Below are the code and all the weights of a small trained network. Each question names an input and a class and asks about switching units off, where a switched-off unit gives its printed mean instead of its output.

import numpy as np


def w(rows, s, z=0):
    codes = np.array(rows[::2]) - 128.0
    scale = np.full(codes.shape[1], s)
    scale[-1] = z or s
    return codes * scale


def f(y):
    return np.maximum(y, 0)


def log_softmax(a):
    a = a - a.max(-1, keepdims=True)
    return a - np.log(np.exp(a).sum(-1, keepdims=True))


def net(x, mask):
    res = np.array(x, float).reshape(1, 2) / 4 @ E
    y = f(res @ A[0][:, :-1].T + A[0][:, -1])
    res = res + np.where(mask, y, B[0][:, -1]) @ B[0][:, :-1]
    return log_softmax(res[-1] @ U[:, :-1].T + U[:, -1])


A, B = {}, {}
E = w([
[193,128,130,123,144,43,253,123,154,56],'x0',
[50,112,102,166,12,75,162,147,144,182],'x1',
],0.0081)
A[0] = w([
[181,127,132,119,255,175,89,124,131,96,86],'n1',
[120,136,132,120,115,149,91,128,121,137,183],'n2',
[75,124,124,137,3,100,160,131,136,164,98],'n3',
[152,128,134,119,141,84,177,133,124,112,102],'n4',
[136,140,135,128,153,118,114,138,113,126,91],'n5',
[126,128,141,129,129,123,125,127,127,140,253],'n6',
[152,138,137,125,133,110,196,127,130,109,155],'n7',
[99,129,126,126,119,176,40,132,138,150,76],'n8',
[130,135,112,125,128,129,120,140,128,130,240],'n9',
[162,136,128,131,141,107,218,122,131,114,71],'n10',
[122,121,127,132,98,115,123,137,130,129,75],'n11',
[114,138,139,130,116,155,54,122,108,174,89],'n12',
[131,126,128,128,119,134,121,127,132,127,247],'n13',
],0.017,0.0078)
B[0] = w([
[170,233,174,79,80,58,115,141,93,224,235],'n1',
[122,77,139,140,136,140,143,131,147,102,186],'n2',
[187,238,161,72,105,66,106,145,88,200,250],'n3',
[100,87,122,130,113,72,137,144,156,92,187],'n4',
[152,160,128,121,122,85,117,126,137,112,138],'n5',
[126,45,234,119,221,203,149,63,112,135,198],'n6',
[100,41,144,143,118,120,126,135,141,115,204],'n7',
[87,61,74,128,71,20,142,157,150,87,210],'n8',
[121,73,224,146,195,226,148,65,127,126,190],'n9',
[85,61,104,133,77,73,112,173,147,108,199],'n10',
[132,173,128,115,95,102,117,132,136,128,143],'n11',
[105,82,111,152,84,65,138,182,174,84,203],'n12',
[135,44,251,128,220,199,148,58,116,123,194],'n13',
],0.018,0.014)
U = w([
[62,40,117,143,89,82,144,170,196,83,75],'0',
[194,218,149,78,112,104,108,123,66,191,136],'1',
[117,78,165,149,254,219,159,44,122,111,253],'2',
[141,136,78,162,119,140,105,111,137,103,82],'3',
[132,178,109,158,131,150,126,127,144,117,86],'4',
[110,143,85,139,148,146,134,127,134,112,83],'5',
[113,139,70,122,129,145,125,129,139,109,90],'6',
],0.0099,0.0042)

Each question gives the input, the list of numbers given to net, and the class t.
The units are the neurons (one row each of A and B). Each row of codes is followed by its name. A weight is (code - 128) times the scale printed after its matrix; where a second scale follows, it is the last column's (A, B and U).
mask holds one flag per neuron, in row order. A switched-off neuron (its flag False) gives its mean, the last column of its row in B, instead of its output. The means were averaged over made-up inputs and are rounded, as every weight is.
A unit's drop is (log p(t) with every unit on - log p(t) with that unit switched off) / (log p(t) with every unit on - log p(t) with every unit switched off).
The circuit of an input: a set's keep is (log p(t) with only the set's units on - log p(t) with every unit switched off) / (log p(t) with every unit on - log p(t) with every unit switched off). Starting from the 12 units with the biggest drops (on a tie, the unit counted first), units are removed one at a time, each time the one whose removal leaves the highest keep (on an exact tie, the one counted first), for as long as the keep stays at least 0.8.
circuit, biggest first: the units of the circuit, biggest drop first
most important unit: the unit with the biggest drop
top k neurons: the k neurons with the biggest drops, biggest first
drop of u: that unit's drop, to one decimal
input [-3,3], class 2: most important unit	n1
input [5,-6], class 1: top 3 neurons	[n1, n8, n12]
input [3,-1], class 2: top 2 neurons	[n8, n12]
input [-8,-8], class 0: top 3 neurons	[n8, n12, n3]
input [-3,-4], class 1: top 4 neurons	[n1, n7, n10, n4]
input [-7,8], class 1: top 2 neurons	[n3, n10]
input [-6,7], class 1: top 3 neurons	[n3, n10, n7]
input [-7,-7], class 0: top 4 neurons	[n8, n12, n3, n2]
input [2,-4], class 1: top 2 neurons	[n1, n2]
input [3,1], class 2: top 2 neurons	[n8, n12]
input [1,7], class 1: drop of n3	0.7
input [-3,1], class 2: drop of n4	0.1
input [-1,-1], class 2: drop of n8	0.0
input [1,-2], class 2: drop of n3	0.5
input [1,8], class 1: circuit, biggest first	[n3]
